Below are the code and all the weights of a small trained network. Each question names an input and a class and asks about switching units off, where a switched-off unit gives its printed mean instead of its output.

import numpy as np


def w(rows, s, z=0):
    codes = np.array(rows[::2]) - 128.0
    scale = np.full(codes.shape[1], s)
    scale[-1] = z or s
    return codes * scale


def norm(h):
    return h / np.sqrt((h * h).mean(-1, keepdims=True) + 1e-5)


def f(y):
    return y / 2 * (1 + np.tanh(0.7978845608 * (y + 0.044715 * y**3)))


def log_softmax(a):
    a = a - a.max(-1, keepdims=True)
    return a - np.log(np.exp(a).sum(-1, keepdims=True))


def net(x, mask):
    res = np.array(x, float).reshape(1, 2) / 4 @ E
    u = 0
    for l in range(4):
        y = f(norm(res) @ A[l][:, :-1].T + A[l][:, -1])
        res = res + np.where(mask[u : u + 4], y, B[l][:, -1]) @ B[l][:, :-1]
        u += 4
    return log_softmax(norm(res)[-1] @ U[:, :-1].T + U[:, -1])


A, B = {}, {}
E = w([
[223,117,74,158,151,167,138,71,72],'x0',
[117,25,2,92,146,34,74,103,162],'x1',
],0.0046)
A[0] = w([
[85,210,241,146,1,71,118,192,147,138],'L0N0',
[125,189,194,189,100,127,162,132,99,2],'L0N1',
[27,102,125,14,154,49,92,148,175,244],'L0N2',
[80,106,87,93,108,41,34,99,178,91],'L0N3',
],0.0044,0.00044)
B[0] = w([
[253,80,170,115,142,156,162,187,160,247],'L0N0',
[27,160,106,66,117,86,139,119,108,193],'L0N1',
[77,149,47,131,101,152,114,91,174,255],'L0N2',
[80,172,168,121,94,158,17,53,120,240],'L0N3',
],0.0051,0.0046)
A[1] = w([
[151,107,167,26,229,215,115,245,191,80],'L1N0',
[251,130,154,134,175,213,157,149,81,6],'L1N1',
[197,124,122,179,95,145,99,125,31,85],'L1N2',
[213,117,75,143,72,168,102,200,229,131],'L1N3',
],0.003,0.002)
B[1] = w([
[130,139,52,139,74,129,253,176,106,250],'L1N0',
[86,126,59,62,121,87,192,111,203,253],'L1N1',
[104,163,104,36,196,184,98,117,171,170],'L1N2',
[116,190,174,138,146,121,151,113,94,220],'L1N3',
],0.0039,0.0012)
A[2] = w([
[145,157,123,142,118,146,157,135,88,210],'L2N0',
[150,71,110,146,131,45,95,123,120,136],'L2N1',
[121,132,184,143,100,119,159,255,145,121],'L2N2',
[60,100,118,142,92,88,102,141,186,7],'L2N3',
],0.0081,0.0012)
B[2] = w([
[72,164,183,116,158,75,150,119,131,176],'L2N0',
[85,180,228,114,109,157,135,183,76,173],'L2N1',
[254,92,123,213,16,158,88,230,49,254],'L2N2',
[96,44,109,41,141,48,210,170,205,194],'L2N3',
],0.0065,0.0058)
A[3] = w([
[27,72,117,115,72,21,83,143,200,102],'L3N0',
[184,159,84,128,181,132,194,106,143,59],'L3N1',
[132,139,180,141,26,154,127,253,103,73],'L3N2',
[173,139,120,144,142,127,182,128,96,2],'L3N3',
],0.0054,0.00066)
B[3] = w([
[43,78,89,42,34,201,254,190,193,254],'L3N0',
[119,49,143,189,110,74,107,186,199,141],'L3N1',
[134,68,56,200,80,135,48,190,86,249],'L3N2',
[77,111,140,126,57,89,91,166,192,148],'L3N3',
],0.0054,0.0055)
U = w([
[66,210,195,151,169,108,178,89,123,135],'0',
[163,57,98,193,172,76,116,110,193,127],'1',
[167,172,108,88,131,104,114,174,130,2],'2',
[190,143,146,197,7,155,121,250,67,127],'3',
[171,134,87,108,161,173,45,59,23,128],'4',
[41,86,77,51,52,160,155,146,171,141],'5',
],0.014,0.019)

Each question gives the input, the list of numbers given to net, and the class t.
The units are the neurons (one row each of A and B). Each row of codes is followed by its name. A weight is (code - 128) times the scale printed after its matrix; where a second scale follows, it is the last column's (A, B and U).
mask holds one flag per neuron, layer by layer. A switched-off neuron (its flag False) gives its mean, the last column of its row in B, instead of its output. The means were averaged over made-up inputs and are rounded, as every weight is.
A unit's drop is (log p(t) with every unit on - log p(t) with that unit switched off) / (log p(t) with every unit on - log p(t) with every unit switched off).
The circuit of an input: a set's keep is (log p(t) with only the set's units on - log p(t) with every unit switched off) / (log p(t) with every unit on - log p(t) with every unit switched off). Starting from the 12 units with the biggest drops (on a tie, the unit counted first), units are removed one at a time, each time the one whose removal leaves the highest keep (on an exact tie, the one counted first), for as long as the keep stays at least 0.8.
units of the circuit, in order: the units of the circuit, biggest drop first
unit that matters most: the unit with the biggest drop
top k neurons: the k neurons with the biggest drops, biggest first
k most important neurons of layer l: the k neurons of layer l with the biggest drops, biggest first
input [5,1], class 1: top 2 neurons -> (L2N2, L0N3)
input [3,-2], class 0: unit that matters most -> L2N2
input [1,0], class 1: top 3 neurons -> (L0N1, L0N3, L2N2)
input [5,6], class 4: 2 most important neurons of layer 2 -> (L2N3, L2N2)
input [2,2], class 4: units of the circuit, in order -> (L2N3, L0N2, L2N2, L3N0)
input [5,7], class 4: 2 most important neurons of layer 0 -> (L0N1, L0N2)
input [7,3], class 4: units of the circuit, in order -> (L3N0, L2N2)
input [5,-1], class 1: top 3 neurons -> (L0N3, L2N2, L3N0)
input [6,1], class 1: units of the circuit, in order -> (L2N2, L3N1, L3N0)
input [5,0], class 1: units of the circuit, in order -> (L2N2, L3N0, L3N1)
input [2,0], class 1: top 4 neurons -> (L0N3, L2N2, L3N0, L2N3)
input [7,-4], class 0: top 2 neurons -> (L2N2, L3N0)
input [3,-1], class 1: top 4 neurons -> (L0N3, L2N1, L2N2, L3N0)
input [6,2], class 1: most important neuron of layer 1 -> (L1N2)
input [-8,0], class 3: top 2 neurons -> (L0N0, L2N2)
input [8,-3], class 1: top 3 neurons -> (L2N1, L2N2, L3N1)
input [8,3], class 4: top 3 neurons -> (L3N0, L2N3, L0N0)
input [7,-3], class 0: top 3 neurons -> (L2N2, L3N2, L2N0)
input [3,2], class 4: top 3 neurons -> (L2N2, L3N0, L0N0)
input [3,3], class 4: unit that matters most -> L2N2
input [3,4], class 4: 2 most important neurons of layer 0 -> (L0N1, L0N2)
